Here is a tiny trained network, its code and every weight. The questions are about switching its units off for an input and a target symbol, where a switched-off unit gives its printed mean instead of its output.

import numpy as np


def w(rows, s, z=0):
    codes = np.array(rows[::2]) - 128.0
    scale = np.full(codes.shape[1], s)
    scale[-1] = z or s
    return codes * scale


def f(y):
    return np.maximum(y, 0)


def softmax(a):
    e = np.exp(a - a.max(-1, keepdims=True))
    return e / e.sum(-1, keepdims=True)


def log_softmax(a):
    a = a - a.max(-1, keepdims=True)
    return a - np.log(np.exp(a).sum(-1, keepdims=True))


def net(x, mask):
    ids = ['αζηθστω'.index(c) for c in x.split()]
    T = len(ids)
    res = E[ids] + P[:T]
    u = 0
    for l in range(2):
        r = res
        for j in range(3):
            rows = slice(3 * j, 3 * j + 3)
            q, k, v = (r @ M[l][rows].T for M in (Q, K, V))
            z = softmax(np.where(np.tri(T) > 0, q @ k.T / 3**0.5, -1e9)) @ v
            o = O[l][rows]
            res = res + np.where(mask[u + j], z, o[:, -1]) @ o[:, :-1]
        u += 3
        y = f(res @ A[l][:, :-1].T + A[l][:, -1])
        res = res + np.where(mask[u : u + 12], y, B[l][:, -1]) @ B[l][:, :-1]
        u += 12
    return log_softmax(res[-1] @ U[:, :-1].T + U[:, -1])


Q, K, V, O, A, B = {}, {}, {}, {}, {}, {}
E = w([
[36,206,244,167,126,218,89,71,70,107],'α',
[126,89,168,207,87,147,98,151,95,164],'ζ',
[156,125,89,143,40,120,121,121,113,255],'η',
[83,170,118,219,93,109,154,74,173,148],'θ',
[162,121,50,109,204,130,59,39,118,111],'σ',
[96,122,173,151,64,148,107,149,178,173],'τ',
[64,111,144,19,129,239,84,101,65,66],'ω',
],0.0092)
P = w([
[117,162,143,126,154,51,216,191,89,104],'0',
[167,147,168,108,58,104,147,51,114,138],'1',
[111,8,176,143,167,166,176,73,124,168],'2',
[109,178,128,130,111,77,65,194,171,111],'3',
[193,119,132,82,62,115,156,50,111,126],'4',
[43,145,54,169,153,213,113,113,76,194],'5',
[111,162,94,137,80,99,17,191,201,83],'6',
[180,122,166,102,54,108,164,64,120,139],'7',
[100,155,137,101,196,230,179,187,225,209],'8',
],0.012)
Q[0] = w([
[200,149,116,128,193,171,210,100,89,174],'0.h0',
[154,107,143,104,116,113,188,55,114,135],'0.h0',
[76,76,146,158,119,207,153,145,158,176],'0.h0',
[137,151,108,87,112,72,73,156,191,120],'0.h1',
[169,108,133,144,84,69,88,89,91,92],'0.h1',
[84,108,81,162,102,147,63,111,114,167],'0.h1',
[183,73,136,56,136,90,251,21,29,115],'0.h2',
[160,159,107,104,149,88,69,181,167,74],'0.h2',
[114,78,110,120,181,176,204,109,158,202],'0.h2',
],0.013)
K[0] = w([
[142,184,161,230,106,114,153,96,126,229],'0.h0',
[90,106,186,169,137,59,172,117,84,155],'0.h0',
[75,102,93,167,204,249,136,118,84,187],'0.h0',
[115,144,82,34,154,86,66,151,141,55],'0.h1',
[183,101,142,100,61,69,139,117,160,63],'0.h1',
[194,51,107,119,210,131,109,78,149,125],'0.h1',
[137,174,254,159,81,5,186,161,114,188],'0.h2',
[184,159,66,74,93,123,26,127,124,68],'0.h2',
[67,131,156,238,83,144,127,115,147,237],'0.h2',
],0.0099)
V[0] = w([
[185,124,154,165,140,150,116,169,177,181],'0.h0',
[148,158,144,12,144,154,148,97,169,189],'0.h0',
[162,109,73,117,233,166,139,89,42,155],'0.h0',
[44,124,86,111,129,117,135,109,111,137],'0.h1',
[192,142,149,138,163,127,113,178,231,120],'0.h1',
[35,157,185,162,61,32,157,163,147,180],'0.h1',
[124,95,141,132,87,186,140,160,108,62],'0.h2',
[1,136,211,45,10,150,197,168,139,172],'0.h2',
[108,134,169,204,104,108,91,106,155,152],'0.h2',
],0.0055)
O[0] = w([
[33,44,146,135,123,106,173,109,148,159,97],'0.h0',
[177,113,80,70,99,169,106,114,186,144,78],'0.h0',
[198,133,74,91,178,166,92,92,61,168,140],'0.h0',
[192,158,119,148,144,177,84,168,115,132,153],'0.h1',
[2,92,123,65,110,114,183,153,170,170,28],'0.h1',
[183,74,19,147,104,98,183,151,134,75,189],'0.h1',
[186,93,154,135,175,183,100,173,118,114,134],'0.h2',
[237,59,62,153,112,205,175,121,140,34,252],'0.h2',
[75,99,116,178,178,121,159,113,165,96,189],'0.h2',
],0.0053,0.0034)
A[0] = w([
[91,139,150,106,221,123,133,109,87,69,123],'0.n0',
[129,121,163,97,156,192,72,87,103,143,113],'0.n1',
[172,108,160,68,132,115,182,218,163,83,74],'0.n2',
[87,93,97,143,162,141,197,168,211,92,89],'0.n3',
[154,135,101,83,105,117,180,169,197,182,11],'0.n4',
[80,178,188,111,126,68,86,181,123,132,107],'0.n5',
[122,131,149,30,128,114,117,65,174,121,103],'0.n6',
[119,63,188,91,174,69,122,254,126,85,111],'0.n7',
[97,179,140,48,129,166,144,107,147,58,127],'0.n8',
[81,158,160,186,106,184,207,123,167,74,122],'0.n9',
[65,75,32,135,133,247,164,145,112,152,153],'0.n10',
[117,171,162,118,128,217,91,49,111,160,125],'0.n11',
],0.0079,0.011)
B[0] = w([
[88,125,46,52,119,177,68,151,127,101,157],'0.n0',
[106,86,112,133,90,91,162,160,113,110,195],'0.n1',
[203,165,161,79,175,89,136,153,148,197,137],'0.n2',
[93,90,151,94,218,79,179,100,210,107,152],'0.n3',
[142,122,192,77,199,67,56,131,183,98,128],'0.n4',
[205,185,153,100,109,131,63,111,125,159,166],'0.n5',
[128,154,144,177,53,181,169,104,162,117,141],'0.n6',
[255,125,107,167,170,108,46,179,140,110,151],'0.n7',
[210,168,111,159,106,131,117,138,175,200,168],'0.n8',
[182,145,98,96,221,144,79,90,134,102,210],'0.n9',
[148,82,171,137,139,74,54,138,122,222,254],'0.n10',
[114,62,79,174,120,58,177,155,192,134,235],'0.n11',
],0.0078,0.006)
Q[1] = w([
[186,133,156,101,119,135,122,75,125,65],'1.h0',
[39,191,57,153,104,91,71,168,74,95],'1.h0',
[128,142,120,98,207,129,110,212,191,106],'1.h0',
[27,152,75,146,97,144,111,122,100,183],'1.h1',
[157,141,132,128,18,94,100,60,148,85],'1.h1',
[91,223,88,104,137,96,126,254,232,124],'1.h1',
[142,160,137,70,193,168,177,209,195,142],'1.h2',
[43,176,82,113,179,155,86,178,82,201],'1.h2',
[130,204,124,144,125,51,51,249,192,109],'1.h2',
],0.0099)
K[1] = w([
[156,202,133,119,120,121,144,175,130,111],'1.h0',
[170,98,185,120,84,157,97,102,203,93],'1.h0',
[99,149,144,174,129,136,71,137,160,151],'1.h0',
[104,124,227,114,108,112,133,113,134,185],'1.h1',
[151,161,135,148,86,160,134,120,115,55],'1.h1',
[97,144,106,174,94,99,56,127,198,167],'1.h1',
[90,149,55,245,108,124,107,144,132,150],'1.h2',
[105,101,193,175,130,152,88,42,133,199],'1.h2',
[92,103,83,112,74,150,33,135,187,118],'1.h2',
],0.012)
V[1] = w([
[131,106,73,11,184,81,105,158,67,133],'1.h0',
[82,114,135,104,177,187,59,76,157,22],'1.h0',
[81,45,146,181,149,165,84,215,88,113],'1.h0',
[189,202,36,187,82,163,168,150,31,129],'1.h1',
[137,188,188,101,226,83,112,235,147,116],'1.h1',
[120,96,190,104,141,136,131,162,89,27],'1.h1',
[102,143,2,94,68,130,111,48,162,86],'1.h2',
[150,60,161,21,14,178,93,202,112,146],'1.h2',
[47,154,168,205,92,63,82,163,9,66],'1.h2',
],0.0067)
O[1] = w([
[54,155,132,190,48,79,133,139,128,201,202],'1.h0',
[148,165,81,122,191,133,174,194,187,204,28],'1.h0',
[203,118,37,162,100,142,150,71,102,168,207],'1.h0',
[126,137,129,228,99,163,18,147,168,126,205],'1.h1',
[119,94,146,120,160,161,162,146,194,200,226],'1.h1',
[214,187,93,148,151,189,168,119,174,160,75],'1.h1',
[187,161,178,150,145,27,139,193,114,85,9],'1.h2',
[200,135,184,153,37,154,192,82,252,59,2],'1.h2',
[98,226,89,253,164,119,182,36,58,199,82],'1.h2',
],0.0073,0.0043)
A[1] = w([
[116,159,161,113,171,154,103,243,198,108,137],'1.n0',
[112,123,135,137,39,205,207,45,113,73,29],'1.n1',
[145,104,83,151,186,93,132,179,41,101,174],'1.n2',
[138,115,84,206,143,3,164,138,122,153,148],'1.n3',
[148,177,173,113,34,121,137,94,138,52,2],'1.n4',
[180,235,153,119,33,175,145,110,181,106,123],'1.n5',
[145,225,161,133,141,181,45,122,78,117,140],'1.n6',
[133,177,107,170,45,33,217,145,71,75,154],'1.n7',
[116,54,201,26,113,119,155,43,108,74,101],'1.n8',
[198,195,85,98,92,189,94,215,116,43,114],'1.n9',
[202,94,145,155,64,65,156,112,211,108,124],'1.n10',
[74,37,136,170,24,119,128,96,118,163,181],'1.n11',
],0.0071,0.0066)
B[1] = w([
[114,111,53,195,102,178,152,73,59,129,166],'1.n0',
[203,156,121,66,227,57,127,161,186,197,148],'1.n1',
[133,144,180,88,104,159,119,105,210,165,185],'1.n2',
[160,155,158,122,114,177,123,218,190,80,188],'1.n3',
[195,136,45,173,166,56,190,162,126,224,151],'1.n4',
[128,132,126,109,204,55,87,202,78,83,171],'1.n5',
[104,87,166,17,122,114,189,124,127,213,161],'1.n6',
[109,59,210,63,2,219,156,50,179,162,144],'1.n7',
[184,26,131,176,107,76,140,170,32,96,150],'1.n8',
[48,87,121,171,141,168,184,136,55,85,159],'1.n9',
[48,112,177,64,96,164,106,77,110,129,184],'1.n10',
[94,225,88,119,199,152,182,146,151,74,253],'1.n11',
],0.0076,0.015)
U = w([
[246,140,111,198,85,113,64,175,181,140,209],'α',
[88,198,95,110,178,165,192,53,99,136,76],'ζ',
[164,68,148,118,123,53,235,120,137,164,162],'η',
[83,152,169,72,130,80,3,113,109,186,143],'θ',
[109,127,177,95,75,163,145,90,202,110,66],'σ',
[89,133,125,170,130,97,84,158,84,44,201],'τ',
[76,195,127,115,193,50,213,216,199,64,4],'ω',
],0.0054,0.0031)

Each question gives the input, a string of symbols that net reads in full, and the target symbol t.
The units are the heads (3 rows each of Q, K, V and O) and the neurons (one row each of A and B). Each row of codes is followed by its name. A weight is (code - 128) times the scale printed after its matrix; where a second scale follows, it is the last column's (O, A, B and U).
mask holds one flag per unit, layer by layer, with each layer's heads first. A switched-off unit (its flag False) gives its mean, the last column of its rows in O or B, instead of its output. The means were averaged over made-up inputs and are rounded, as every weight is.
A unit's drop is (log p(t) with every unit on - log p(t) with that unit switched off) / (log p(t) with every unit on - log p(t) with every unit switched off).
The circuit of an input: a set's keep is (log p(t) with only the set's units on - log p(t) with every unit switched off) / (log p(t) with every unit on - log p(t) with every unit switched off). Starting from the 12 units with the biggest drops (on a tie, the unit counted first), units are removed one at a time, each time the one whose removal leaves the highest keep (on an exact tie, the one counted first), for as long as the keep stays at least 0.8.
circuit, biggest first: the units of the circuit, biggest drop first
unit that matters most: the unit with the biggest drop
top k neurons: the k neurons with the biggest drops, biggest first
top k neurons in layer l: the k neurons of layer l with the biggest drops, biggest first
which heads matter: for each layer, one digit per head in row order, 1 if its drop is at least 0.15 and else 0, layers parted by /
input ζ ω ζ σ, target θ: circuit, biggest first -> (0.h2, 1.n11)
input σ ζ η τ ζ, target σ: which heads matter -> 001 / 001
input θ ω σ ζ ζ θ θ, target θ: which heads matter -> 011 / 000
input ζ ω α θ ζ ζ τ, target τ: which heads matter -> 000 / 001
input σ ζ σ, target ω: unit that matters most -> 1.h0
input ω η α α ζ α ω ζ θ, target α: which heads matter -> 010 / 100
input ζ σ ζ η τ θ α, target θ: circuit, biggest first -> (0.h2, 0.n5)
input η ζ η α σ α α τ, target η: top 2 neurons in layer 1 -> (1.n4, 1.n8)
input ζ θ α α ζ, target ζ: which heads matter -> 000 / 001
input ζ ζ ζ σ σ ζ η, target θ: circuit, biggest first -> (0.h2, 0.h1)
input θ θ σ ζ, target θ: circuit, biggest first -> (0.h2, 0.n5)
input ζ ζ θ α θ ζ α, target ζ: which heads matter -> 100 / 100
input ζ ω η α, target τ: top 2 neurons in layer 0 -> (0.n10, 0.n8)
input ζ σ σ η θ θ, target ω: unit that matters most -> 0.n11
input α α α ω, target τ: top 2 neurons -> (1.n9, 1.n5)
input ω σ ω σ ζ η α θ α, target τ: top 3 neurons -> (0.n10, 0.n11, 1.n8)
input ω ζ θ ω ζ ω ω α α, target σ: which heads matter -> 100 / 111
input ζ α ω θ, target τ: top 2 neurons -> (1.n9, 1.n5)
input σ τ σ θ α ζ σ θ τ, target ζ: which heads matter -> 000 / 101
input τ τ τ θ ω θ θ ω, target τ: top 3 neurons -> (0.n2, 0.n3, 1.n8)
input ζ ζ ζ ζ ζ ζ θ ζ θ, target ζ: which heads matter -> 100 / 101
input θ θ σ ζ ζ σ ζ θ ω, target ω: top 3 neurons -> (0.n11, 1.n11, 0.n1)
input θ θ ω τ θ ω η α θ, target σ: top neuron in layer 0 -> (0.n11)
input α θ θ, target α: top 2 neurons in layer 0 -> (0.n10, 0.n0)
input σ α σ ω ζ, target σ: top 2 neurons -> (1.n7, 0.n0)
input ζ α ζ ζ α θ θ ω, target ζ: which heads matter -> 100 / 001
input ζ τ σ η, target θ: unit that matters most -> 0.n5
input θ ζ ω, target θ: which heads matter -> 010 / 001
input ω α τ θ ζ ζ ζ σ, target ω: top 2 neurons -> (1.n5, 1.n11)
input θ η α θ θ α, target α: which heads matter -> 000 / 100
